Below is a small trained network, with its code and all its weights. Each question gives an input and a class and asks what happens when units are switched off, that is, made to give their printed mean instead of their output.

import numpy as np


def w(rows, s, z=0):
    codes = np.array(rows[::2]) - 128.0
    scale = np.full(codes.shape[1], s)
    scale[-1] = z or s
    return codes * scale


def norm(h):
    return h / np.sqrt((h * h).mean(-1, keepdims=True) + 1e-5)


def f(y):
    return y / 2 * (1 + np.tanh(0.7978845608 * (y + 0.044715 * y**3)))


def log_softmax(a):
    a = a - a.max(-1, keepdims=True)
    return a - np.log(np.exp(a).sum(-1, keepdims=True))


def net(x, mask):
    res = np.array(x, float).reshape(1, 7) / 4 @ E
    u = 0
    for l in range(3):
        y = f(norm(res) @ A[l][:, :-1].T + A[l][:, -1])
        res = res + np.where(mask[u : u + 6], y, B[l][:, -1]) @ B[l][:, :-1]
        u += 6
    return log_softmax(norm(res)[-1] @ U[:, :-1].T + U[:, -1])


A, B = {}, {}
E = w([
[161,86,64,143,73,134,133,115,85,224,95],'x0',
[161,190,200,82,96,46,81,128,64,121,108],'x1',
[238,161,163,169,98,136,156,81,98,119,78],'x2',
[83,145,198,152,105,156,97,139,173,254,221],'x3',
[181,68,183,165,157,143,127,172,89,167,168],'x4',
[175,181,67,109,85,82,184,181,145,130,81],'x5',
[90,119,105,59,130,184,167,98,166,134,100],'x6',
],0.0046)
A[0] = w([
[119,224,195,103,101,126,183,90,198,145,171,136],'L0N0',
[124,145,165,131,191,156,135,106,154,85,125,146],'L0N1',
[130,184,253,135,155,44,49,110,72,78,155,123],'L0N2',
[139,100,144,161,179,189,155,115,105,137,132,109],'L0N3',
[132,65,154,160,124,158,128,155,191,177,204,84],'L0N4',
[53,103,107,54,175,124,132,91,196,121,148,2],'L0N5',
],0.0067,0.0046)
B[0] = w([
[159,120,161,185,182,148,31,176,102,129,121,203],'L0N0',
[126,147,100,128,54,127,126,121,90,170,172,176],'L0N1',
[116,103,162,153,2,169,162,190,141,77,138,255],'L0N2',
[120,134,140,105,173,105,73,184,103,112,106,160],'L0N3',
[71,159,185,184,170,123,90,110,106,121,88,206],'L0N4',
[114,100,127,61,82,129,195,151,134,62,168,184],'L0N5',
],0.0078,0.0043)
A[1] = w([
[132,37,131,163,138,120,141,241,102,127,200,199],'L1N0',
[102,2,77,146,194,63,141,115,93,147,116,217],'L1N1',
[96,129,106,104,64,86,202,151,200,42,110,62],'L1N2',
[130,127,111,125,117,184,164,60,187,139,122,66],'L1N3',
[111,240,138,102,72,54,144,178,167,220,114,136],'L1N4',
[130,151,142,92,194,182,72,73,117,218,134,10],'L1N5',
],0.0053,0.0012)
B[1] = w([
[72,50,102,221,119,145,106,199,222,119,192,234],'L1N0',
[194,168,241,199,113,42,96,91,204,112,193,174],'L1N1',
[194,192,146,155,163,99,131,1,141,121,183,253],'L1N2',
[80,139,210,192,101,161,44,134,101,127,118,128],'L1N3',
[128,59,159,179,90,92,115,227,129,111,251,177],'L1N4',
[160,143,227,211,125,136,106,39,103,124,31,147],'L1N5',
],0.0047,0.0041)
A[2] = w([
[234,152,61,99,166,31,74,192,172,104,165,166],'L2N0',
[15,74,173,47,141,194,79,119,99,171,198,2],'L2N1',
[249,167,73,117,67,1,203,109,105,111,40,190],'L2N2',
[98,109,207,119,93,177,114,174,109,132,190,170],'L2N3',
[128,140,80,70,77,2,146,213,66,218,137,52],'L2N4',
[181,157,131,140,208,87,125,160,112,137,199,156],'L2N5',
],0.0053,0.004)
B[2] = w([
[195,98,92,159,114,196,191,190,132,179,102,194],'L2N0',
[245,184,109,93,65,133,167,121,94,75,66,152],'L2N1',
[151,213,66,59,158,184,65,78,80,130,56,254],'L2N2',
[148,80,152,93,12,51,131,151,66,150,86,225],'L2N3',
[253,61,87,227,221,186,251,216,186,66,192,145],'L2N4',
[174,58,167,172,203,151,176,172,202,187,110,153],'L2N5',
],0.0064,0.0061)
U = w([
[124,74,182,169,43,120,109,214,103,123,155,253],'0',
[67,100,197,198,251,120,56,107,130,220,113,51],'1',
[206,118,43,144,230,163,168,164,146,159,121,67],'2',
[53,113,78,60,110,89,183,90,159,97,233,23],'3',
[152,229,74,55,116,150,110,49,64,109,54,189],'4',
],0.011,0.0037)

Each question gives the input, the list of numbers given to net, and the class t.
The units are the neurons (one row each of A and B). Each row of codes is followed by its name. A weight is (code - 128) times the scale printed after its matrix; where a second scale follows, it is the last column's (A, B and U).
mask holds one flag per neuron, layer by layer. A switched-off neuron (its flag False) gives its mean, the last column of its row in B, instead of its output. The means were averaged over made-up inputs and are rounded, as every weight is.
A unit's drop is (log p(t) with every unit on - log p(t) with that unit switched off) / (log p(t) with every unit on - log p(t) with every unit switched off).
The circuit of an input: a set's keep is (log p(t) with only the set's units on - log p(t) with every unit switched off) / (log p(t) with every unit on - log p(t) with every unit switched off). Starting from the 12 units with the biggest drops (on a tie, the unit counted first), units are removed one at a time, each time the one whose removal leaves the highest keep (on an exact tie, the one counted first), for as long as the keep stays at least 0.8.
circuit, biggest first: the units of the circuit, biggest drop first
most important unit: the unit with the biggest drop
top k neurons: the k neurons with the biggest drops, biggest first
top k neurons in layer l: the k neurons of layer l with the biggest drops, biggest first
drop when u is switched off: that unit's drop, to one decimal
input [5,-1,1,0,6,4,4], class 2: top 2 neurons : L0N2; L0N0
input [-8,3,6,-5,-3,-8,5], class 0: circuit, biggest first : L0N2
input [6,-4,-6,2,-3,-2,-4], class 1: top 3 neurons : L0N2; L0N4; L0N1
input [7,-4,5,5,6,-6,-7], class 1: circuit, biggest first : L0N2; L0N4
input [0,-7,7,-3,1,-1,-6], class 2: top 2 neurons : L0N2; L0N3
input [8,-7,8,7,6,0,-5], class 1: circuit, biggest first : L0N2; L0N4
input [1,-5,-2,-1,-1,-4,1], class 3: circuit, biggest first : L0N5; L0N0
input [-1,7,3,3,-5,8,8], class 2: top 2 neurons in layer 1 : L1N4; L1N0
input [-2,-4,-4,0,1,-1,1], class 3: top 3 neurons : L0N5; L0N0; L0N2
input [6,1,-2,7,-4,-5,-2], class 1: top 3 neurons : L0N2; L0N4; L1N5
input [0,1,-8,1,-8,-3,-3], class 3: top 3 neurons : L0N5; L2N2; L1N2
input [0,-2,-5,3,8,-5,0], class 1: top 3 neurons in layer 0 : L0N4; L0N2; L0N5
input [-1,-3,-2,-1,8,-1,3], class 1: top 2 neurons in layer 0 : L0N2; L0N4
input [7,-5,-6,4,-2,8,8], class 3: most important unit : L2N0
input [7,-1,-1,7,-3,-4,-5], class 1: drop when L0N4 is switched off : 0.1
input [0,-6,1,2,8,-4,-5], class 1: drop when L0N4 is switched off : 0.3
input [3,1,3,8,7,-4,8], class 1: drop when L1N4 is switched off : 0.0
